Below is a small trained network, with its code and all its weights. Each question gives an input and a target symbol and asks what happens when units are switched off, that is, made to give their printed mean instead of their output.

import numpy as np


def w(rows, s, z=0):
    codes = np.array(rows[::2]) - 128.0
    scale = np.full(codes.shape[1], s)
    scale[-1] = z or s
    return codes * scale


def f(y):
    return y / 2 * (1 + np.tanh(0.7978845608 * (y + 0.044715 * y**3)))


def softmax(a):
    e = np.exp(a - a.max(-1, keepdims=True))
    return e / e.sum(-1, keepdims=True)


def log_softmax(a):
    a = a - a.max(-1, keepdims=True)
    return a - np.log(np.exp(a).sum(-1, keepdims=True))


def net(x, mask):
    ids = ['αζημπφω'.index(c) for c in x.split()]
    T = len(ids)
    res = E[ids] + P[:T]
    r = res
    for j in range(2):
        rows = slice(3 * j, 3 * j + 3)
        q, k, v = (r @ M[0][rows].T for M in (Q, K, V))
        z = softmax(np.where(np.tri(T) > 0, q @ k.T / 3**0.5, -1e9)) @ v
        o = O[0][rows]
        res = res + np.where(mask[j], z, o[:, -1]) @ o[:, :-1]
    y = f(res @ A[0][:, :-1].T + A[0][:, -1])
    res = res + np.where(mask[2:18], y, B[0][:, -1]) @ B[0][:, :-1]
    return log_softmax(res[-1] @ U[:, :-1].T + U[:, -1])


Q, K, V, O, A, B = {}, {}, {}, {}, {}, {}
E = w([
[176,145,107,148,159,110,213,117],'α',
[120,141,91,128,117,155,213,157],'ζ',
[119,130,159,85,121,107,238,90],'η',
[81,146,76,124,118,97,24,171],'μ',
[43,171,111,137,133,39,122,78],'π',
[94,85,126,35,171,253,79,97],'φ',
[33,160,96,129,201,151,136,28],'ω',
],0.012)
P = w([
[187,71,10,100,177,70,152,134],'0',
[186,151,50,89,106,117,115,108],'1',
[148,96,95,128,118,141,127,108],'2',
[128,141,119,116,134,137,107,139],'3',
[142,175,124,100,106,142,112,111],'4',
[99,167,152,116,130,151,119,136],'5',
[84,172,163,99,172,131,130,160],'6',
[87,207,173,97,129,156,130,133],'7',
],0.013)
Q[0] = w([
[107,134,196,144,71,134,127,82],'H0',
[175,39,177,104,87,118,8,146],'H0',
[122,195,225,67,114,93,42,158],'H0',
[122,224,98,110,120,91,125,123],'H1',
[156,129,83,73,135,232,157,81],'H1',
[190,173,157,175,1,154,95,71],'H1',
],0.038)
K[0] = w([
[82,85,105,167,160,101,123,139],'H0',
[199,68,13,111,118,134,115,146],'H0',
[186,98,123,201,95,162,74,167],'H0',
[97,160,204,176,100,169,136,169],'H1',
[28,109,118,137,136,155,93,104],'H1',
[137,3,149,210,121,112,134,128],'H1',
],0.044)
V[0] = w([
[164,179,137,141,186,188,139,191],'H0',
[114,131,97,158,128,91,76,124],'H0',
[120,161,69,203,178,205,127,117],'H0',
[108,120,104,88,207,154,44,47],'H1',
[188,149,190,128,232,209,128,75],'H1',
[141,200,119,254,197,78,127,34],'H1',
],0.017)
O[0] = w([
[129,132,87,190,92,126,147,170,107],'H0',
[91,48,212,116,92,84,137,132,146],'H0',
[122,167,131,152,39,82,157,145,168],'H0',
[30,183,125,99,164,34,193,187,248],'H1',
[179,63,86,30,118,71,149,124,139],'H1',
[250,254,204,72,102,84,50,126,141],'H1',
],0.0086,0.013)
A[0] = w([
[140,138,110,191,142,174,156,123,86],'N0',
[119,92,146,184,135,74,98,36,73],'N1',
[127,121,145,163,94,107,146,157,53],'N2',
[149,154,107,116,132,176,85,138,125],'N3',
[155,154,175,140,159,196,183,133,180],'N4',
[202,126,91,149,95,122,153,145,58],'N5',
[192,81,112,157,129,198,171,122,63],'N6',
[144,125,172,150,126,125,85,116,41],'N7',
[110,134,31,178,135,75,19,120,67],'N8',
[168,120,147,121,104,126,108,146,74],'N9',
[166,142,253,141,126,201,179,152,70],'N10',
[207,114,105,88,159,172,158,135,1],'N11',
[103,116,138,165,137,206,134,128,108],'N12',
[123,134,115,176,126,125,68,63,109],'N13',
[139,69,132,146,124,95,79,198,85],'N14',
[147,63,158,119,120,161,121,136,97],'N15',
],0.017,0.0065)
B[0] = w([
[109,180,111,52,137,173,146,75,232],'N0',
[155,168,133,87,113,113,102,160,177],'N1',
[127,98,175,104,160,158,113,110,178],'N2',
[79,74,157,126,142,97,119,151,181],'N3',
[116,111,135,171,85,163,77,69,253],'N4',
[140,221,83,195,117,165,179,192,202],'N5',
[156,84,90,7,129,176,76,217,201],'N6',
[115,105,129,105,141,123,195,84,180],'N7',
[98,91,126,172,111,144,41,152,182],'N8',
[120,86,151,183,155,122,129,93,172],'N9',
[105,92,97,143,135,122,82,215,200],'N10',
[175,58,171,169,133,57,166,34,187],'N11',
[127,140,160,204,140,51,142,90,228],'N12',
[155,135,144,116,141,98,178,177,168],'N13',
[162,117,92,133,130,171,108,108,161],'N14',
[174,175,97,169,131,136,178,132,144],'N15',
],0.018,0.0064)
U = w([
[85,170,182,160,127,196,176,53,5],'α',
[157,198,249,64,126,86,142,159,197],'ζ',
[200,55,177,106,127,156,145,81,182],'η',
[91,99,192,187,90,148,71,184,207],'μ',
[196,133,146,210,104,151,214,146,89],'π',
[65,74,135,132,165,159,253,158,52],'φ',
[164,160,113,97,81,236,151,169,126],'ω',
],0.0028,0.0023)

Each question gives the input, a string of symbols that net reads in full, and the target symbol t.
The units are the heads (3 rows each of Q, K, V and O) and the neurons (one row each of A and B). Each row of codes is followed by its name. A weight is (code - 128) times the scale printed after its matrix; where a second scale follows, it is the last column's (O, A, B and U).
mask holds one flag per unit, heads first, then neurons. A switched-off unit (its flag False) gives its mean, the last column of its rows in O or B, instead of its output. The means were averaged over made-up inputs and are rounded, as every weight is.
A unit's drop is (log p(t) with every unit on - log p(t) with that unit switched off) / (log p(t) with every unit on - log p(t) with every unit switched off).
The circuit of an input: a set's keep is (log p(t) with only the set's units on - log p(t) with every unit switched off) / (log p(t) with every unit on - log p(t) with every unit switched off). Starting from the 12 units with the biggest drops (on a tie, the unit counted first), units are removed one at a time, each time the one whose removal leaves the highest keep (on an exact tie, the one counted first), for as long as the keep stays at least 0.8.
units of the circuit, in order: the units of the circuit, biggest drop first
most important unit: the unit with the biggest drop
k most important neurons: the k neurons with the biggest drops, biggest first
heads that matter: for each layer, one digit per head in row order, 1 if its drop is at least 0.15 and else 0, layers parted by /
drop when u is switched off: that unit's drop, to one decimal
input ζ η π ζ η α ζ μ, target μ: units of the circuit, in order : N8; H0
input η μ π, target ζ: units of the circuit, in order : H0; N1; N4
input ζ φ α η α ζ, target η: most important unit : H1
input π η η α η α α, target η: units of the circuit, in order : H1; H0; N11
input α φ α μ, target μ: heads that matter : 00
input φ π φ α ζ α α, target ω: heads that matter : 11
input ζ ω φ ω μ α η, target α: units of the circuit, in order : H0; H1; N4; N0
input α π φ ζ α π α, target μ: units of the circuit, in order : N10; H1
input π π π, target ζ: units of the circuit, in order : H0; N1; H1
input μ α ω α φ α μ, target η: units of the circuit, in order : H1; H0; N14
input μ α α η α, target η: 2 most important neurons : N11; N6
input α φ π ζ α ζ, target ω: heads that matter : 11
input α ζ ζ α, target ω: 3 most important neurons : N6; N5; N0
input α ζ μ α μ, target η: most important unit : H0
input ζ ζ ζ, target ω: heads that matter : 01
input ω φ φ, target ζ: heads that matter : 01
input φ ζ μ μ ω μ, target π: 2 most important neurons : N15; N12
input π μ ζ α α ζ ω ω, target ζ: drop when H1 is switched off : 0.8
input ω α φ, target ζ: drop when H1 is switched off : 0.6
input α μ ζ ω π φ η η, target φ: drop when H1 is switched off : 1.5
input μ π ζ η, target μ: drop when N4 is switched off : 0.1
